Below is a small trained network, with its code and all its weights. Each question gives an input and a target symbol and asks what happens when units are switched off, that is, made to give their printed mean instead of their output.

import numpy as np


def w(rows, s, z=0):
    codes = np.array(rows[::2]) - 128.0
    scale = np.full(codes.shape[1], s)
    scale[-1] = z or s
    return codes * scale


def norm(h):
    return h / np.sqrt((h * h).mean(-1, keepdims=True) + 1e-5)


def f(y):
    return np.maximum(y, 0)


def softmax(a):
    e = np.exp(a - a.max(-1, keepdims=True))
    return e / e.sum(-1, keepdims=True)


def log_softmax(a):
    a = a - a.max(-1, keepdims=True)
    return a - np.log(np.exp(a).sum(-1, keepdims=True))


def net(x, mask):
    ids = ['αδηθμπστψ'.index(c) for c in x.split()]
    T = len(ids)
    res = E[ids] + P[:T]
    u = 0
    for l in range(3):
        r = norm(res)
        for j in range(3):
            rows = slice(4 * j, 4 * j + 4)
            q, k, v = (r @ M[l][rows].T for M in (Q, K, V))
            z = softmax(np.where(np.tri(T) > 0, q @ k.T / 4**0.5, -1e9)) @ v
            o = O[l][rows]
            res = res + np.where(mask[u + j], z, o[:, -1]) @ o[:, :-1]
        u += 3
        y = f(norm(res) @ A[l][:, :-1].T + A[l][:, -1])
        res = res + np.where(mask[u : u + 4], y, B[l][:, -1]) @ B[l][:, :-1]
        u += 4
    return log_softmax(norm(res)[-1] @ U[:, :-1].T + U[:, -1])


Q, K, V, O, A, B = {}, {}, {}, {}, {}, {}
E = w([
[115,134,168,138],'α',
[133,154,136,147],'δ',
[116,133,174,142],'η',
[142,158,131,156],'θ',
[110,169,143,181],'μ',
[89,174,117,64],'π',
[115,200,77,184],'σ',
[117,198,77,185],'τ',
[254,80,114,86],'ψ',
],0.00095)
P = w([
[141,184,252,116],'0',
[136,97,80,133],'1',
[29,77,82,126],'2',
[134,165,147,91],'3',
[165,109,118,242],'4',
[25,94,70,92],'5',
[144,148,164,99],'6',
],0.0017)
Q[0] = w([
[65,56,126,55],'L0H1',
[12,126,63,100],'L0H1',
[3,143,82,77],'L0H1',
[114,51,148,61],'L0H1',
[105,61,65,215],'L0H2',
[135,188,220,64],'L0H2',
[121,67,20,198],'L0H2',
[53,154,114,163],'L0H2',
[118,107,30,201],'L0H3',
[239,69,150,117],'L0H3',
[85,148,41,202],'L0H3',
[40,204,50,169],'L0H3',
],0.004)
K[0] = w([
[73,184,96,59],'L0H1',
[175,197,82,66],'L0H1',
[167,198,92,52],'L0H1',
[19,149,112,77],'L0H1',
[253,82,97,133],'L0H2',
[8,171,164,80],'L0H2',
[254,85,97,184],'L0H2',
[233,180,111,97],'L0H2',
[220,179,160,44],'L0H3',
[56,174,177,177],'L0H3',
[214,140,137,55],'L0H3',
[220,94,111,78],'L0H3',
],0.0038)
V[0] = w([
[138,113,91,225],'L0H1',
[180,194,68,137],'L0H1',
[81,130,177,45],'L0H1',
[78,91,176,104],'L0H1',
[182,124,48,227],'L0H2',
[159,44,76,151],'L0H2',
[122,192,144,143],'L0H2',
[98,185,198,90],'L0H2',
[2,112,100,174],'L0H3',
[40,121,126,99],'L0H3',
[189,139,156,60],'L0H3',
[104,141,110,160],'L0H3',
],0.002)
O[0] = w([
[76,63,76,135,129],'L0H1',
[2,139,135,108,158],'L0H1',
[206,177,165,112,148],'L0H1',
[232,137,136,118,124],'L0H1',
[86,105,163,55,216],'L0H2',
[91,122,194,113,6],'L0H2',
[107,112,85,118,253],'L0H2',
[192,137,71,156,197],'L0H2',
[125,195,107,193,111],'L0H3',
[172,185,102,158,116],'L0H3',
[182,72,140,51,140],'L0H3',
[110,161,108,150,153],'L0H3',
],0.0022,0.00019)
A[0] = w([
[76,210,164,106,97],'L0N1',
[163,215,108,226,221],'L0N2',
[113,252,138,95,3],'L0N3',
[157,61,164,97,153],'L0N4',
],0.0027,0.00051)
B[0] = w([
[176,229,233,94,180],'L0N1',
[136,98,252,57,250],'L0N2',
[161,247,156,81,198],'L0N3',
[66,181,109,190,161],'L0N4',
],0.0022,0.002)
Q[1] = w([
[231,51,155,221],'L1H1',
[155,114,197,144],'L1H1',
[206,67,179,196],'L1H1',
[27,195,120,40],'L1H1',
[170,140,36,59],'L1H2',
[102,143,212,152],'L1H2',
[110,106,55,139],'L1H2',
[158,131,55,81],'L1H2',
[39,91,244,238],'L1H3',
[183,178,32,14],'L1H3',
[150,172,40,2],'L1H3',
[175,154,43,13],'L1H3',
],0.0044)
K[1] = w([
[118,127,124,8],'L1H1',
[161,176,152,36],'L1H1',
[127,145,129,10],'L1H1',
[140,137,141,255],'L1H1',
[133,103,15,99],'L1H2',
[146,185,216,158],'L1H2',
[66,78,100,170],'L1H2',
[128,102,43,107],'L1H2',
[230,121,51,102],'L1H3',
[47,140,210,187],'L1H3',
[62,162,223,213],'L1H3',
[54,151,209,176],'L1H3',
],0.0044)
V[1] = w([
[138,181,120,77],'L1H1',
[130,197,135,152],'L1H1',
[80,74,135,93],'L1H1',
[173,84,113,119],'L1H1',
[110,84,56,74],'L1H2',
[178,177,127,112],'L1H2',
[134,67,141,169],'L1H2',
[141,141,211,186],'L1H2',
[146,253,117,84],'L1H3',
[130,165,146,143],'L1H3',
[152,113,52,91],'L1H3',
[86,175,157,89],'L1H3',
],0.003)
O[1] = w([
[119,123,106,26,169],'L1H1',
[141,79,12,98,155],'L1H1',
[214,205,184,141,151],'L1H1',
[66,129,165,146,76],'L1H1',
[100,128,249,190,2],'L1H2',
[42,113,65,148,179],'L1H2',
[199,244,141,162,71],'L1H2',
[174,155,10,76,249],'L1H2',
[195,239,102,143,235],'L1H3',
[147,179,137,190,173],'L1H3',
[152,136,117,6,11],'L1H3',
[133,162,53,189,250],'L1H3',
],0.0022,0.00092)
A[1] = w([
[35,183,183,80,102],'L1N1',
[190,168,125,204,2],'L1N2',
[94,72,121,190,39],'L1N3',
[254,174,225,93,67],'L1N4',
],0.0022,0.00093)
B[1] = w([
[183,111,109,73,210],'L1N1',
[155,28,188,148,149],'L1N2',
[140,188,180,89,157],'L1N3',
[79,255,133,196,252],'L1N4',
],0.0025,0.0016)
Q[2] = w([
[149,90,176,109],'L2H1',
[251,106,219,184],'L2H1',
[45,145,80,115],'L2H1',
[3,154,32,58],'L2H1',
[34,226,121,79],'L2H2',
[221,34,135,164],'L2H2',
[172,61,116,154],'L2H2',
[41,211,98,65],'L2H2',
[132,108,218,164],'L2H3',
[144,168,68,132],'L2H3',
[177,142,219,206],'L2H3',
[166,170,70,134],'L2H3',
],0.0043)
K[2] = w([
[125,174,137,158],'L2H1',
[23,196,116,139],'L2H1',
[166,77,128,112],'L2H1',
[235,58,150,118],'L2H1',
[254,188,160,157],'L2H2',
[10,60,94,113],'L2H2',
[64,102,150,123],'L2H2',
[227,165,173,182],'L2H2',
[134,161,87,217],'L2H3',
[86,74,143,88],'L2H3',
[108,155,77,238],'L2H3',
[67,76,115,89],'L2H3',
],0.0043)
V[2] = w([
[244,129,139,139],'L2H1',
[82,204,172,82],'L2H1',
[118,71,61,106],'L2H1',
[114,78,87,145],'L2H1',
[23,79,68,103],'L2H2',
[58,128,114,139],'L2H2',
[59,83,49,87],'L2H2',
[173,142,104,47],'L2H2',
[82,79,187,188],'L2H3',
[170,121,163,44],'L2H3',
[74,6,130,70],'L2H3',
[130,154,104,105],'L2H3',
],0.002)
O[2] = w([
[49,149,191,86,135],'L2H1',
[121,224,26,93,198],'L2H1',
[193,122,190,172,88],'L2H1',
[163,113,167,168,83],'L2H1',
[4,210,165,114,39],'L2H2',
[96,157,109,102,103],'L2H2',
[38,220,189,106,65],'L2H2',
[188,163,133,141,182],'L2H2',
[127,148,17,181,51],'L2H3',
[54,190,129,134,117],'L2H3',
[140,203,125,233,6],'L2H3',
[124,105,162,101,166],'L2H3',
],0.002,0.0016)
A[2] = w([
[128,71,76,69,8],'L2N1',
[223,135,243,128,50],'L2N2',
[146,82,120,63,18],'L2N3',
[143,254,182,225,98],'L2N4',
],0.0025,0.0014)
B[2] = w([
[112,175,157,182,199],'L2N1',
[40,203,54,142,184],'L2N2',
[141,157,177,163,174],'L2N3',
[142,195,252,171,250],'L2N4',
],0.0032,0.0012)
U = w([
[212,38,128,164,69],'α',
[138,223,243,237,135],'δ',
[237,19,128,199,161],'η',
[98,178,201,216,22],'θ',
[108,92,31,221,80],'μ',
[245,247,90,5,222],'π',
[45,143,30,137,7],'σ',
[21,158,13,139,107],'τ',
[33,5,253,7,241],'ψ',
],0.0052,0.0019)

Each question gives the input, a string of symbols that net reads in full, and the target symbol t.
The units are the heads (4 rows each of Q, K, V and O) and the neurons (one row each of A and B). Each row of codes is followed by its name. A weight is (code - 128) times the scale printed after its matrix; where a second scale follows, it is the last column's (O, A, B and U).
mask holds one flag per unit, layer by layer, with each layer's heads first. A switched-off unit (its flag False) gives its mean, the last column of its rows in O or B, instead of its output. The means were averaged over made-up inputs and are rounded, as every weight is.
A unit's drop is (log p(t) with every unit on - log p(t) with that unit switched off) / (log p(t) with every unit on - log p(t) with every unit switched off).
The circuit of an input: a set's keep is (log p(t) with only the set's units on - log p(t) with every unit switched off) / (log p(t) with every unit on - log p(t) with every unit switched off). Starting from the 12 units with the biggest drops (on a tie, the unit counted first), units are removed one at a time, each time the one whose removal leaves the highest keep (on an exact tie, the one counted first), for as long as the keep stays at least 0.8.
circuit, biggest first: the units of the circuit, biggest drop first
k most important neurons of layer l: the k neurons of layer l with the biggest drops, biggest first
which heads matter: for each layer, one digit per head in row order, 1 if its drop is at least 0.15 and else 0, layers parted by /
input θ π τ δ δ ψ ψ, target δ: which heads matter : 000 / 010 / 000
input ψ π ψ α θ, target π: circuit, biggest first : (L1H3; L0N2; L1H2)
input α α σ ψ δ θ, target ψ: which heads matter : 000 / 010 / 000
input δ μ μ δ ψ τ, target ψ: which heads matter : 010 / 010 / 100
input δ ψ α η μ, target ψ: which heads matter : 000 / 001 / 000
input δ α π, target π: which heads matter : 111 / 010 / 000
input ψ δ α, target ψ: 2 most important neurons of layer 1 : (L1N4; L1N1)
input δ ψ τ, target ψ: which heads matter : 000 / 001 / 000
input π τ δ η ψ, target τ: which heads matter : 010 / 011 / 010
input τ τ α η π, target τ: which heads matter : 100 / 000 / 010
input δ ψ τ σ θ, target ψ: which heads matter : 000 / 001 / 000
input α τ τ π α, target τ: which heads matter : 100 / 010 / 010
input δ τ ψ τ θ, target τ: which heads matter : 110 / 011 / 011
input π δ π, target π: most important neuron of layer 1 : (L1N4)
input δ α δ, target δ: which heads matter : 111 / 111 / 011
input σ η θ δ δ δ, target δ: which heads matter : 111 / 111 / 101
input δ μ α ψ τ μ, target ψ: which heads matter : 001 / 011 / 000
input π δ δ, target π: 3 most important neurons of layer 1 : (L1N1; L1N4; L1N2)
input α τ π π δ, target τ: 3 most important neurons of layer 0 : (L0N2; L0N3; L0N1)
input μ η η α σ, target η: 2 most important neurons of layer 0 : (L0N2; L0N4)
input η δ η, target η: 2 most important neurons of layer 0 : (L0N2; L0N3)
input η α τ ψ η π, target ψ: 2 most important neurons of layer 0 : (L0N3; L0N2)
input η τ π μ π, target τ: 2 most important neurons of layer 0 : (L0N2; L0N3)
input α π θ, target π: 3 most important neurons of layer 0 : (L0N3; L0N4; L0N1)
input α η δ, target η: most important neuron of layer 0 : (L0N3)
input μ δ τ ψ τ η, target ψ: most important neuron of layer 2 : (L2N4)
input μ τ σ δ τ, target τ: most important neuron of layer 0 : (L0N2)
